In the rows, 128 means zero.
Each row has a class, written as a number after it.
[161 128 117 139 125 117 107 148 139 139 136 111 134 114 116 125 168 146
 126  97 166 159  97 137 100  95 118 149  85 122 144 107 125 119 157 121
 127 121  96 133 142 106 126 153 134 137 138 134 140 136 105 135 153 117
 131 134  93 157 117 132 147 123 127 121 135 101 140 115 160 137 121 104
 146 114 176 131 124 144 160 108 126 131 139 154 145 136 158]  1
[167 128 123 151 134 116 131 118 137 153 125  97 172 129  94 146 154 142
 105  77 215 153 188 124 121  87 102 189  84 115 144 148  91  94 182 133
 128 143  91 128 145 118 126 133 118 133 141 157 136 165 178 126 166 143
 128 145 113 134 138 147 148 138 126 122 131 145 142 157 186 154 176 112
  88 158 109 134 155 123 154 106 130  90  68 138 109 135 106]  2
[169 122 122 148  92 134  80 122 128 160 147 119 133 113 119 145 133 164
 142  91 189 143 110 130 104 110 106 133 125 102 143 132 100 177 146 121
 120 142 104 123 125 109 124 142 143 142 135 136 145 131 145 147 141 143
 128 133  97 155 121 127 147 103 101 100 117 135 127 133 145 157 147 113
 138 147 164 125 111 123 129  96 125 137 130 159 150 137 140]  1
[112 169 118 122 169 110 175 152 112 149 129 120 144 128 113 137 176 153
 137 112 161 138 132 118 138 120 144 123  74 135 157 139 136 114 143 153
 121 107 105 140 146 125 145 130 111 116 139 134 115 130 126 101 135 119
 123 125 141 149 112 139 137 149 130 140 155 115 119 134 150 128 129 104
 128 128 130 125 110 131 146 122 116 133  65 139 118 129 152]  2
[145 117 144 137 113 132  94 133 143 132 120 118 125 134 121 123 126 100
 120 130 146 118 116 126 113 130 158 143 125 136 122 136 126 116 130 127
 132 129 113 105 130 115 138 133 135 128 136 121 136 114 123 137 119  95
 115 132 108 139 135 136 142 124 134 138  86 158 114 112 144 145 126 133
 139 147 138 133 143 124 118 117 144 113 133 144 149 157 131]  0
[128 123 134 104  85 124 127 105 139 135 101 116 133 150 132 117 142 109
 118 172 162 107 112 117 116 117 165 166 146 126 123 145 115 109 136 136
 133 172 102  81 118 119 118 119 128 118 131 124 139 119  86 111 136 142
 107 108 116 114 130 137 142 122 139 198  54 142 121  97 133 147 109 124
 169 136 131 153 152 115 140 115 105  94  97 138 176 129 144]  0
[126 142 120 156 142 115 138 150 121 163 165 120 139 120 112 153 138 131
 137 109 170 125 145 126 128 118 124 126  94 120 153 133 114 117 135 129
 114 130 102 136 156 128 142 157 114 133 133 125 136 118 161 139 132 127
 114 140 126 140 117 139 132 133 113 100 176 120 158 137 161 131 141 106
 121 147 145 137 120 132 148 111 120 136  92 167 118 153 131]  2
[141 130 140 135 137 126 104 125 159 147 105 116 125 126 140 125 160 118
 111 134 164 124 117 142  95 134 193 165 120 128 132 131 113  97 139 147
 135 144  92  99 166 113 130 127 138 124 156 117 139 141 132 115 141 146
 123 112  93 138 150 139 145 131 126 174  52 190 116 121 132 143 125 114
 140 163 135 111 111 107 112 117 118  98 144 155 168 161 151]  0
[117 118  96 174  80 103 134 104 125 169 152 117 140  97 142 146 142 116
 137  99 190 130 170 111 132 115 102 175 166  95 138 119  80  94 130 125
 126 175 137 119 127 114 106 156 177 158 146 127 115 101 215 153 166 182
 124 107 119 102 105 139 137 108 100 106  78 120 123 141 143 160  82 121
 136 184 130 121 117 144 160 132 120 130 120 153 170 158 111]  2
[149 126 118 125 117 111 127 109 146 128 113 118 123 124 117 109 172 137
 115 104 148 142  73 134  89 116 151 175 115 119 142 129 136 104 148 124
 136 158 106  99 140  71 138 126 131 130 146 123 123 118  63 133 149 134
 121 105  87 139 105 117 139 129 121 178  53 118 126 100 126 148  92 114
 180 116 153 150 122 143 121 106 106 132 132 148 175 138 155]  0
[153 139 114  82 155 128 150 149 113 115 112 120 129 149 147  96 113 197
 135 136 127 156 103 129 122 137 142 136  90 133 146 115 141 131 167 135
 164 104 128 131  58 125 133 115 117 186 129 124 143 121 105  94 124  96
 147 131 129 147 178 114 148 126 163 124 108  87 108 150 142 121 140 125
 108 116 111 135  84 134 121 128 130 129 155 145 137 109 166]  2
[201 115  95 137  69 130  29 110 129 165 165 115 120 107 136 150 129 167
 139 104 177 139 111 141 114 107 119 131 104 111 131 114  90 133 164 127
 118 147  98 130 137 105 120 161 171 114 126  90 144 128 127 141 158 155
 138 121  90 131 124 127 145 125 116 128  78 158 110 142 132 156 125 129
 132 157 164 115  89 116 109  76 106 109 143 156 165 157 135]  1
[140 141  98 120 132  92 131 120 101 169 142 104 136 124 136 123 149 210
 150  99 187 154 105 123 111 130 129 139 103 108 159 111 108 106 170 133
 132 124 105 134  91 107 123 145 136 152 140 130 134  99 147 108 141 132
 136 117 109 150 147 130 143 120 137  99  78 111 111 146 145 155 118 119
 154 129 138 133  48 124 133 110 113 148 122 158 179 141 152]  2
[167 123 102 131 138 112  98 135 101 156 168 121 123 114 148 117 132 231
 152  89 175 163  96 137  95 121 113 133 101 106 138 116 115 124 151 118
 125 111 100 139  81 100 128 151 153 159 145 139 152 107 148 131 144 130
 128 139  88 171 158 136 163 108 123  81  87 108 109 156 154 155 123 103
 132 142 168 129  31 121 123 101 107 166 162 154 172 139 152]  1
[153 116 130 144  81 112  97 104 144 147 126 127 131 117 137 123 136 131
 122 112 164 128 109 131  96 119 137 167 150 112 114 135 103 107 129 129
 122 158 147  96 144  99 118 131 153 141 138 132 129 122 135 145 148 151
 117 114  95 118 125 135 131 119 111 125  46 159 110 110 133 162 108 115
 167 153 153 141 121 126 136 109 118 118 130 151 168 164 136]  0
[104 139  65 120 154 101 213  76 104 131 132 143 120 117 140  92  96 252
 158 100 132 165 107 127  99 128  54 175 166 122 131 113 147 124 141 108
 141 107 175 137  57  96 105 117 156 177 150 157 106 111 183 122 151 125
 162 114 107 129 149 112 138  53 110  63  59  36 118 157 131 127 114 150
 142 105  94 138  63 150 146 138 142 190 205 113 152  80 140]  2
[128 132 113 118 146 118 147 112 118 139 141 138 126 109 125 119 159 175
 139 110 138 133  96 129 101 130 118 132 115 118 153 128 130 113 122 123
 118 119 123 132 143 114 127 152 135 139 145 136 127 106 132 132 137 136
 126 116 122 132  83 137 119 141  98 125 108 126 128 126 120 133 105 145
 160 128 150 116  87 144 130 119 127 147 131 133 146 133 151]  0
[128 122 119 131 111 128 122 130 148 148 119 116 138 141 138 122 149 116
 133 128 167 128 110 129 120 120 145 149 134 127 139 120 123  99 134 126
 119 148 112 109 135 106 132 132 141 133 141 118 127 113 109 139 135 125
 128 126 108 127 125 132 147 125 132 159  90 133 116 111 138 142 115 117
 176 130 144 141 122 125 131 108 114 120 122 144 164 146 147]  0
[167 124 115 157 157 133 111 142 110 171 172 124 130 100 129 150 119 203
 146  91 163 150 127 143  99 133  98  95  97 112 148 120 109 124 137 128
 110  87 109 148 126 130 136 177 144 155 147 129 152 113 211 135  99 160
 135 138  96 158 137 135 140 119  88  20 134 137 122 168 144 126 153 118
 100 151 146 101  40 130 111 111 128 166 178 131 137 150 128]  1
